Here is a tiny trained network, its code and every weight. The questions are about switching its units off for an input and a target symbol, where a switched-off unit gives its printed mean instead of its output.

import numpy as np


def w(rows, s, z=0):
    codes = np.array(rows[::2]) - 128.0
    scale = np.full(codes.shape[1], s)
    scale[-1] = z or s
    return codes * scale


def norm(h):
    return h / np.sqrt((h * h).mean(-1, keepdims=True) + 1e-5)


def f(y):
    return y / 2 * (1 + np.tanh(0.7978845608 * (y + 0.044715 * y**3)))


def softmax(a):
    e = np.exp(a - a.max(-1, keepdims=True))
    return e / e.sum(-1, keepdims=True)


def log_softmax(a):
    a = a - a.max(-1, keepdims=True)
    return a - np.log(np.exp(a).sum(-1, keepdims=True))


def net(x, mask):
    ids = ['αβγδεζθλμξφψω'.index(c) for c in x.split()]
    T = len(ids)
    res = E[ids] + P[:T]
    q, k, v = (norm(res) @ M[0].T for M in (Q, K, V))
    z = softmax(np.where(np.tri(T) > 0, q @ k.T / 2**0.5, -1e9)) @ v
    res = res + np.where(mask[0], z, O[0][:, -1]) @ O[0][:, :-1]
    y = f(norm(res) @ A[0][:, :-1].T + A[0][:, -1])
    res = res + np.where(mask[1:25], y, B[0][:, -1]) @ B[0][:, :-1]
    return log_softmax(norm(res)[-1] @ U[:, :-1].T + U[:, -1])


Q, K, V, O, A, B = {}, {}, {}, {}, {}, {}
E = w([
[12,137,71,107],'α',
[13,100,74,175],'β',
[143,176,111,23],'γ',
[36,95,98,176],'δ',
[148,169,145,4],'ε',
[145,170,102,31],'ζ',
[73,89,191,212],'θ',
[163,48,65,112],'λ',
[46,69,92,118],'μ',
[162,154,154,17],'ξ',
[59,179,63,122],'φ',
[27,113,54,134],'ψ',
[46,108,85,129],'ω',
],0.012)
P = w([
[101,140,83,246],'0',
[93,102,100,132],'1',
[97,102,121,117],'2',
[102,98,136,112],'3',
[107,95,147,111],'4',
[111,94,154,110],'5',
],0.011)
Q[0] = w([
[118,140,135,255],'h1',
[118,198,118,30],'h1',
],0.0095)
K[0] = w([
[54,103,167,23],'h1',
[113,254,83,227],'h1',
],0.0082)
V[0] = w([
[2,152,144,84],'h1',
[12,20,116,79],'h1',
],0.0068)
O[0] = w([
[5,161,241,254,159],'h1',
[74,75,100,22,254],'h1',
],0.0085,0.0061)
A[0] = w([
[110,149,161,89,84],'n1',
[152,92,150,125,128],'n2',
[139,112,140,87,115],'n3',
[113,68,67,82,143],'n4',
[165,227,186,131,112],'n5',
[246,210,130,139,52],'n6',
[82,196,94,143,118],'n7',
[88,157,108,128,156],'n8',
[81,169,184,116,102],'n9',
[118,105,186,170,103],'n10',
[131,209,217,163,2],'n11',
[68,88,60,190,146],'n12',
[99,161,136,137,99],'n13',
[84,138,77,114,161],'n14',
[121,120,77,135,134],'n15',
[88,132,108,108,103],'n16',
[203,95,118,169,141],'n17',
[90,98,197,108,135],'n18',
[236,108,84,113,116],'n19',
[120,91,110,137,126],'n20',
[127,145,61,147,125],'n21',
[137,63,107,148,130],'n22',
[171,212,184,62,125],'n23',
[70,107,181,185,111],'n24',
],0.014,0.0061)
B[0] = w([
[170,113,132,147,134],'n1',
[117,166,62,90,133],'n2',
[187,183,113,114,147],'n3',
[140,159,138,163,251],'n4',
[36,130,151,62,136],'n5',
[191,118,255,123,137],'n6',
[103,143,37,73,144],'n7',
[152,84,128,151,162],'n8',
[134,59,158,135,151],'n9',
[103,136,72,80,139],'n10',
[112,96,67,37,130],'n11',
[118,115,102,227,234],'n12',
[145,105,115,121,130],'n13',
[170,138,170,155,200],'n14',
[123,197,196,157,153],'n15',
[152,88,159,137,164],'n16',
[90,82,149,145,131],'n17',
[138,122,91,147,190],'n18',
[84,87,167,83,157],'n19',
[115,171,120,139,160],'n20',
[117,158,156,174,137],'n21',
[92,150,149,142,169],'n22',
[116,175,85,229,147],'n23',
[80,111,78,122,188],'n24',
],0.0083,0.011)
U = w([
[104,124,109,222,155],'α',
[122,18,113,115,51],'β',
[88,92,96,6,174],'γ',
[116,235,158,154,59],'δ',
[165,185,83,45,254],'ε',
[170,156,120,141,118],'ζ',
[186,214,80,161,103],'θ',
[173,133,142,141,77],'λ',
[184,110,155,96,122],'μ',
[78,204,110,82,149],'ξ',
[184,122,150,146,90],'φ',
[170,115,154,143,20],'ψ',
[107,164,227,97,114],'ω',
],0.021,0.0053)

Each question gives the input, a string of symbols that net reads in full, and the target symbol t.
The units are the heads (2 rows each of Q, K, V and O) and the neurons (one row each of A and B). Each row of codes is followed by its name. A weight is (code - 128) times the scale printed after its matrix; where a second scale follows, it is the last column's (O, A, B and U).
mask holds one flag per unit, heads first, then neurons. A switched-off unit (its flag False) gives its mean, the last column of its rows in O or B, instead of its output. The means were averaged over made-up inputs and are rounded, as every weight is.
A unit's drop is (log p(t) with every unit on - log p(t) with that unit switched off) / (log p(t) with every unit on - log p(t) with every unit switched off).
The circuit of an input: a set's keep is (log p(t) with only the set's units on - log p(t) with every unit switched off) / (log p(t) with every unit on - log p(t) with every unit switched off). Starting from the 12 units with the biggest drops (on a tie, the unit counted first), units are removed one at a time, each time the one whose removal leaves the highest keep (on an exact tie, the one counted first), for as long as the keep stays at least 0.8.
units of the circuit, in order: the units of the circuit, biggest drop first
k most important neurons: the k neurons with the biggest drops, biggest first
drop of u: that unit's drop, to one decimal
input ξ ξ γ, target ω: units of the circuit, in order -> h1, n6, n5
input γ ξ ξ, target ξ: units of the circuit, in order -> n23, n12
input φ ζ β λ ζ, target α: units of the circuit, in order -> h1
input ω λ γ μ α ω, target β: units of the circuit, in order -> h1, n23, n9, n15
input ζ λ λ λ ζ, target δ: 2 most important neurons -> n23, n5
input γ λ α α ε, target ξ: 2 most important neurons -> n5, n23
input ζ θ λ λ λ λ, target γ: units of the circuit, in order -> h1, n12
input ε ξ ζ, target γ: 4 most important neurons -> n11, n5, n9, n12
input μ β ω θ ξ, target μ: 2 most important neurons -> n12, n24
input λ α ξ θ λ λ, target γ: units of the circuit, in order -> h1, n12, n2
input ε ξ β μ β λ, target α: units of the circuit, in order -> n4, n22
input μ α θ φ α ε, target μ: 2 most important neurons -> n12, n24
input ζ φ λ α α γ, target δ: 4 most important neurons -> n23, n5, n12, n6
input φ ω λ ξ, target α: units of the circuit, in order -> n23
input ξ γ α ε, target ω: 3 most important neurons -> n6, n5, n23
input α λ ψ λ θ ξ, target β: 2 most important neurons -> n12, n9
input μ λ μ λ λ ξ, target μ: drop of n24 -> 0.2
input γ ω λ λ λ ξ, target ξ: drop of n4 -> 0.3
input μ λ λ γ, target μ: drop of n24 -> 0.2
input λ ξ ε, target ε: units of the circuit, in order -> h1
